Below is a small trained network, with its code and all its weights. Each question gives an input and a class and asks what happens when units are switched off, that is, made to give their printed mean instead of their output.

import numpy as np


def w(rows, s, z=0):
    codes = np.array(rows[::2]) - 128.0
    scale = np.full(codes.shape[1], s)
    scale[-1] = z or s
    return codes * scale


def f(y):
    return y / 2 * (1 + np.tanh(0.7978845608 * (y + 0.044715 * y**3)))


def log_softmax(a):
    a = a - a.max(-1, keepdims=True)
    return a - np.log(np.exp(a).sum(-1, keepdims=True))


def net(x, mask):
    res = np.array(x, float).reshape(1, 3) / 4 @ E
    y = f(res @ A[0][:, :-1].T + A[0][:, -1])
    res = res + np.where(mask, y, B[0][:, -1]) @ B[0][:, :-1]
    return log_softmax(res[-1] @ U[:, :-1].T + U[:, -1])


A, B = {}, {}
E = w([
[117,69,129,130,144,112,174,128,160,26,164],'x0',
[151,133,122,121,253,68,149,44,77,130,86],'x1',
[118,216,45,141,99,125,215,140,133,107,111],'x2',
],0.017)
A[0] = w([
[132,116,141,151,110,164,131,149,152,99,129,117],'neuron 1',
[138,107,133,127,197,105,159,110,141,85,116,92],'neuron 2',
[121,104,141,108,166,129,87,105,108,136,151,104],'neuron 3',
[106,180,94,115,109,134,167,137,120,136,140,160],'neuron 4',
[121,113,110,100,72,123,154,144,154,75,146,102],'neuron 5',
[135,210,65,140,169,112,203,98,120,90,115,75],'neuron 6',
[131,147,104,145,104,168,175,129,139,79,118,191],'neuron 7',
[138,120,141,129,144,139,76,119,131,223,118,166],'neuron 8',
[131,84,153,142,115,152,105,139,154,126,118,160],'neuron 9',
[137,175,107,142,74,131,111,155,170,136,131,124],'neuron 10',
[132,40,163,129,124,130,94,119,135,80,134,167],'neuron 11',
[135,150,149,125,124,138,47,118,112,241,115,214],'neuron 12',
[127,126,136,137,56,149,84,165,144,143,134,254],'neuron 13',
[137,141,127,141,214,108,130,92,135,130,90,174],'neuron 14',
[130,243,111,128,119,138,133,124,126,254,104,166],'neuron 15',
],0.015,0.0075)
B[0] = w([
[143,174,114,132,148,103,69,158,151,132,114,179],'neuron 1',
[123,30,143,127,177,160,194,61,110,100,123,203],'neuron 2',
[136,128,139,174,126,112,126,104,73,65,121,181],'neuron 3',
[165,116,111,192,78,171,151,129,122,126,100,197],'neuron 4',
[138,207,142,174,115,55,122,163,157,132,124,207],'neuron 5',
[94,180,99,56,244,139,187,138,216,216,160,249],'neuron 6',
[122,160,172,188,84,119,194,155,166,81,114,208],'neuron 7',
[99,182,198,106,152,61,154,155,91,163,132,213],'neuron 8',
[114,108,128,92,156,142,75,129,173,151,135,190],'neuron 9',
[146,116,119,156,54,155,214,117,93,106,118,197],'neuron 10',
[137,77,82,125,157,151,18,137,184,69,137,230],'neuron 11',
[72,129,231,80,110,70,250,123,112,158,146,251],'neuron 12',
[108,28,125,48,98,177,162,121,218,141,134,242],'neuron 13',
[123,153,153,138,165,99,87,92,5,131,138,226],'neuron 14',
[177,130,30,104,96,220,75,101,64,215,108,251],'neuron 15',
],0.019,0.023)
U = w([
[44,84,179,34,168,148,227,116,185,168,160,252],'0',
[103,141,223,132,128,49,135,111,22,140,121,140],'1',
[134,66,134,126,110,138,2,184,196,82,141,136],'2',
[153,47,129,184,188,125,70,59,63,53,142,44],'3',
[194,109,87,142,48,213,168,131,101,164,81,72],'4',
[172,179,62,108,170,177,101,96,61,198,113,52],'5',
[166,205,141,252,97,86,164,211,174,100,99,104],'6',
],0.0094,0.0022)

Each question gives the input, the list of numbers given to net, and the class t.
The units are the neurons (one row each of A and B). Each row of codes is followed by its name. A weight is (code - 128) times the scale printed after its matrix; where a second scale follows, it is the last column's (A, B and U).
mask holds one flag per neuron, in row order. A switched-off neuron (its flag False) gives its mean, the last column of its row in B, instead of its output. The means were averaged over made-up inputs and are rounded, as every weight is.
A unit's drop is (log p(t) with every unit on - log p(t) with that unit switched off) / (log p(t) with every unit on - log p(t) with every unit switched off).
The circuit of an input: a set's keep is (log p(t) with only the set's units on - log p(t) with every unit switched off) / (log p(t) with every unit on - log p(t) with every unit switched off). Starting from the 12 units with the biggest drops (on a tie, the unit counted first), units are removed one at a time, each time the one whose removal leaves the highest keep (on an exact tie, the one counted first), for as long as the keep stays at least 0.8.
units of the circuit, in order: the units of the circuit, biggest drop first
top k neurons: the k neurons with the biggest drops, biggest first
drop of u: that unit's drop, to one decimal
input [1,0,2], class 6: units of the circuit, in order => (neuron 13; neuron 12; neuron 15)
input [-7,5,6], class 5: units of the circuit, in order => (neuron 15)
input [-4,1,6], class 5: top 3 neurons => (neuron 6; neuron 15; neuron 13)
input [-6,1,-6], class 1: top 3 neurons => (neuron 6; neuron 8; neuron 3)
input [-7,1,-4], class 1: top 2 neurons => (neuron 6; neuron 8)
input [0,5,-7], class 1: top 2 neurons => (neuron 8; neuron 12)
input [0,1,-5], class 1: top 2 neurons => (neuron 6; neuron 13)
input [-1,8,1], class 5: top 4 neurons => (neuron 14; neuron 13; neuron 6; neuron 12)
input [1,-2,-3], class 2: top 2 neurons => (neuron 6; neuron 12)
input [6,-8,1], class 6: top 2 neurons => (neuron 5; neuron 7)
input [-4,0,1], class 4: top 2 neurons => (neuron 15; neuron 6)
input [4,3,0], class 3: top 2 neurons => (neuron 12; neuron 13)
input [-1,8,8], class 5: top 2 neurons => (neuron 15; neuron 14)
input [2,-8,-8], class 2: units of the circuit, in order => (neuron 11)
input [5,0,-1], class 2: drop of neuron 14 => 0.1
input [4,-5,0], class 2: drop of neuron 13 => 0.1
input [-8,-3,5], class 4: drop of neuron 15 => 1.1
input [0,1,3], class 5: top 2 neurons => (neuron 12; neuron 13)
